Here is a tiny trained network, its code and every weight. The questions are about switching its units off for an input and a target symbol, where a switched-off unit gives its printed mean instead of its output.

import numpy as np


def w(rows, s, z=0):
    codes = np.array(rows[::2]) - 128.0
    scale = np.full(codes.shape[1], s)
    scale[-1] = z or s
    return codes * scale


def f(y):
    return y / 2 * (1 + np.tanh(0.7978845608 * (y + 0.044715 * y**3)))


def softmax(a):
    e = np.exp(a - a.max(-1, keepdims=True))
    return e / e.sum(-1, keepdims=True)


def log_softmax(a):
    a = a - a.max(-1, keepdims=True)
    return a - np.log(np.exp(a).sum(-1, keepdims=True))


def net(x, mask):
    ids = ['βγησψω'.index(c) for c in x.split()]
    T = len(ids)
    res = E[ids] + P[:T]
    u = 0
    for l in range(2):
        q, k, v = (res @ M[l].T for M in (Q, K, V))
        z = softmax(np.where(np.tri(T) > 0, q @ k.T / 2**0.5, -1e9)) @ v
        res = res + np.where(mask[u], z, O[l][:, -1]) @ O[l][:, :-1]
        u += 1
        y = f(res @ A[l][:, :-1].T + A[l][:, -1])
        res = res + np.where(mask[u : u + 8], y, B[l][:, -1]) @ B[l][:, :-1]
        u += 8
    return log_softmax(res[-1] @ U[:, :-1].T + U[:, -1])


Q, K, V, O, A, B = {}, {}, {}, {}, {}, {}
E = w([
[160,231,121,128,235,52,60],'β',
[107,69,153,77,40,165,101],'γ',
[113,147,131,69,129,159,204],'η',
[43,115,106,136,35,140,127],'σ',
[79,74,62,45,178,2,141],'ψ',
[152,98,177,23,129,93,158],'ω',
],0.018)
P = w([
[207,87,87,89,2,115,126],'0',
[129,158,151,70,121,184,131],'1',
[145,123,81,72,91,165,124],'2',
[190,122,122,66,41,128,142],'3',
[106,91,168,160,203,128,140],'4',
[119,97,129,135,145,137,115],'5',
[129,117,139,122,136,134,118],'6',
[102,97,161,133,164,143,99],'7',
[122,95,162,137,146,124,101],'8',
[99,88,160,132,161,148,126],'9',
[81,89,154,129,175,166,115],'10',
[68,74,101,119,145,172,92],'11',
],0.01)
Q[0] = w([
[201,151,52,53,2,107,109],'0.h1',
[48,13,204,133,110,157,110],'0.h1',
],0.0099)
K[0] = w([
[255,110,53,213,98,113,151],'0.h1',
[110,196,152,140,170,126,34],'0.h1',
],0.01)
V[0] = w([
[2,66,142,96,84,79,12],'0.h1',
[117,52,136,174,119,198,179],'0.h1',
],0.0065)
O[0] = w([
[191,189,2,84,138,166,134,187],'0.h1',
[30,123,123,85,177,105,94,2],'0.h1',
],0.0087,0.0038)
A[0] = w([
[136,109,183,136,172,63,129,101],'0.n1',
[173,101,148,18,88,4,110,85],'0.n2',
[127,85,77,89,192,63,194,171],'0.n3',
[158,80,139,227,54,254,135,88],'0.n4',
[146,120,116,125,77,105,24,157],'0.n5',
[238,43,180,115,141,154,134,89],'0.n6',
[169,177,135,152,166,75,58,224],'0.n7',
[90,81,115,82,105,174,122,251],'0.n8',
],0.0075,0.0017)
B[0] = w([
[126,199,35,91,20,124,130,146],'0.n1',
[47,69,89,162,231,193,84,255],'0.n2',
[71,183,119,143,147,221,238,255],'0.n3',
[108,198,31,255,138,164,182,183],'0.n4',
[146,197,98,97,158,119,85,151],'0.n5',
[119,58,83,46,232,177,89,172],'0.n6',
[136,10,154,89,226,81,80,161],'0.n7',
[135,169,232,3,74,145,84,221],'0.n8',
],0.0058,0.0065)
Q[1] = w([
[125,142,116,72,94,163,184],'1.h1',
[151,75,118,254,97,163,119],'1.h1',
],0.0075)
K[1] = w([
[182,102,129,186,156,64,118],'1.h1',
[87,124,103,43,81,219,253],'1.h1',
],0.0053)
V[1] = w([
[110,88,95,150,78,87,247],'1.h1',
[197,146,179,123,255,80,113],'1.h1',
],0.0078)
O[1] = w([
[155,113,249,169,143,181,74,2],'1.h1',
[103,112,62,146,48,167,133,249],'1.h1',
],0.012,0.009)
A[1] = w([
[137,100,96,240,102,210,108,166],'1.n1',
[139,94,28,247,159,160,114,5],'1.n2',
[108,94,194,57,180,100,73,95],'1.n3',
[46,94,49,130,104,170,208,136],'1.n4',
[188,161,142,59,213,144,109,52],'1.n5',
[103,92,75,196,143,118,129,15],'1.n6',
[162,98,254,134,154,136,61,120],'1.n7',
[82,166,113,35,151,97,223,163],'1.n8',
],0.0065,0.003)
B[1] = w([
[124,253,119,49,112,29,151,149],'1.n1',
[73,151,202,107,195,138,115,170],'1.n2',
[62,195,130,228,69,49,57,147],'1.n3',
[174,144,172,142,38,154,39,255],'1.n4',
[156,181,152,211,137,102,136,150],'1.n5',
[70,182,197,110,209,157,89,154],'1.n6',
[83,96,86,172,142,130,253,141],'1.n7',
[150,56,150,179,158,86,93,217],'1.n8',
],0.0063,0.027)
U = w([
[132,152,88,1,198,5,174,136],'β',
[247,141,181,166,214,225,43,251],'γ',
[201,95,126,196,121,66,113,97],'η',
[219,194,200,230,164,79,17,11],'σ',
[47,100,248,75,153,91,83,175],'ψ',
[168,32,178,18,172,112,106,88],'ω',
],0.0057,0.0036)

Each question gives the input, a string of symbols that net reads in full, and the target symbol t.
The units are the heads (2 rows each of Q, K, V and O) and the neurons (one row each of A and B). Each row of codes is followed by its name. A weight is (code - 128) times the scale printed after its matrix; where a second scale follows, it is the last column's (O, A, B and U).
mask holds one flag per unit, layer by layer, with each layer's heads first. A switched-off unit (its flag False) gives its mean, the last column of its rows in O or B, instead of its output. The means were averaged over made-up inputs and are rounded, as every weight is.
A unit's drop is (log p(t) with every unit on - log p(t) with that unit switched off) / (log p(t) with every unit on - log p(t) with every unit switched off).
The circuit of an input: a set's keep is (log p(t) with only the set's units on - log p(t) with every unit switched off) / (log p(t) with every unit on - log p(t) with every unit switched off). Starting from the 12 units with the biggest drops (on a tie, the unit counted first), units are removed one at a time, each time the one whose removal leaves the highest keep (on an exact tie, the one counted first), for as long as the keep stays at least 0.8.
circuit, biggest first: the units of the circuit, biggest drop first
top k neurons: the k neurons with the biggest drops, biggest first
k most important neurons of layer l: the k neurons of layer l with the biggest drops, biggest first
input ψ η ω, target γ: most important neuron of layer 1 : [1.n5]
input β η ψ η η η η, target η: circuit, biggest first : [1.h1; 1.n4; 0.n7]
input ψ β σ η η η γ η ψ η σ, target σ: 2 most important neurons of layer 0 : [0.n4; 0.n2]
input ψ γ η ψ ψ ψ η η ψ, target γ: circuit, biggest first : [1.h1; 1.n1]
input η ψ ψ ψ, target ψ: circuit, biggest first : [0.h1; 1.h1]
input γ γ η γ η, target β: 4 most important neurons of layer 0 : [0.n3; 0.n2; 0.n5; 0.n8]
input σ ψ ω, target σ: circuit, biggest first : [1.h1; 0.n3; 1.n3]
input σ η γ, target σ: circuit, biggest first : [1.h1; 1.n3]
input β η η η β, target ψ: circuit, biggest first : [0.h1; 0.n7]
input ψ η ψ η η ψ η β ω γ η η, target η: circuit, biggest first : [1.n4; 1.h1; 0.n7]
input β β β γ, target γ: circuit, biggest first : [0.h1; 0.n4; 1.h1]
input σ ω η η, target σ: top 3 neurons : [0.n3; 1.n5; 1.n3]
input ψ γ σ η, target γ: top 3 neurons : [1.n1; 1.n5; 0.n8]
input ψ ψ ψ γ ψ ω ψ ψ, target γ: most important neuron of layer 1 : [1.n1]
input σ η γ ψ, target σ: 3 most important neurons of layer 1 : [1.n5; 1.n3; 1.n8]
input β ψ ψ, target ψ: top 2 neurons : [1.n4; 1.n2]
input σ η ψ η η ω η η β γ, target γ: top 2 neurons : [0.n4; 0.n6]
input η η ψ ω, target ψ: top 3 neurons : [1.n3; 1.n4; 0.n2]
input η η η β γ η ψ η ω, target ω: 2 most important neurons of layer 0 : [0.n6; 0.n2]
input γ ω γ, target β: circuit, biggest first : [1.n4; 1.h1; 0.h1; 0.n3]
input η ψ ω η, target ψ: circuit, biggest first : [0.h1]
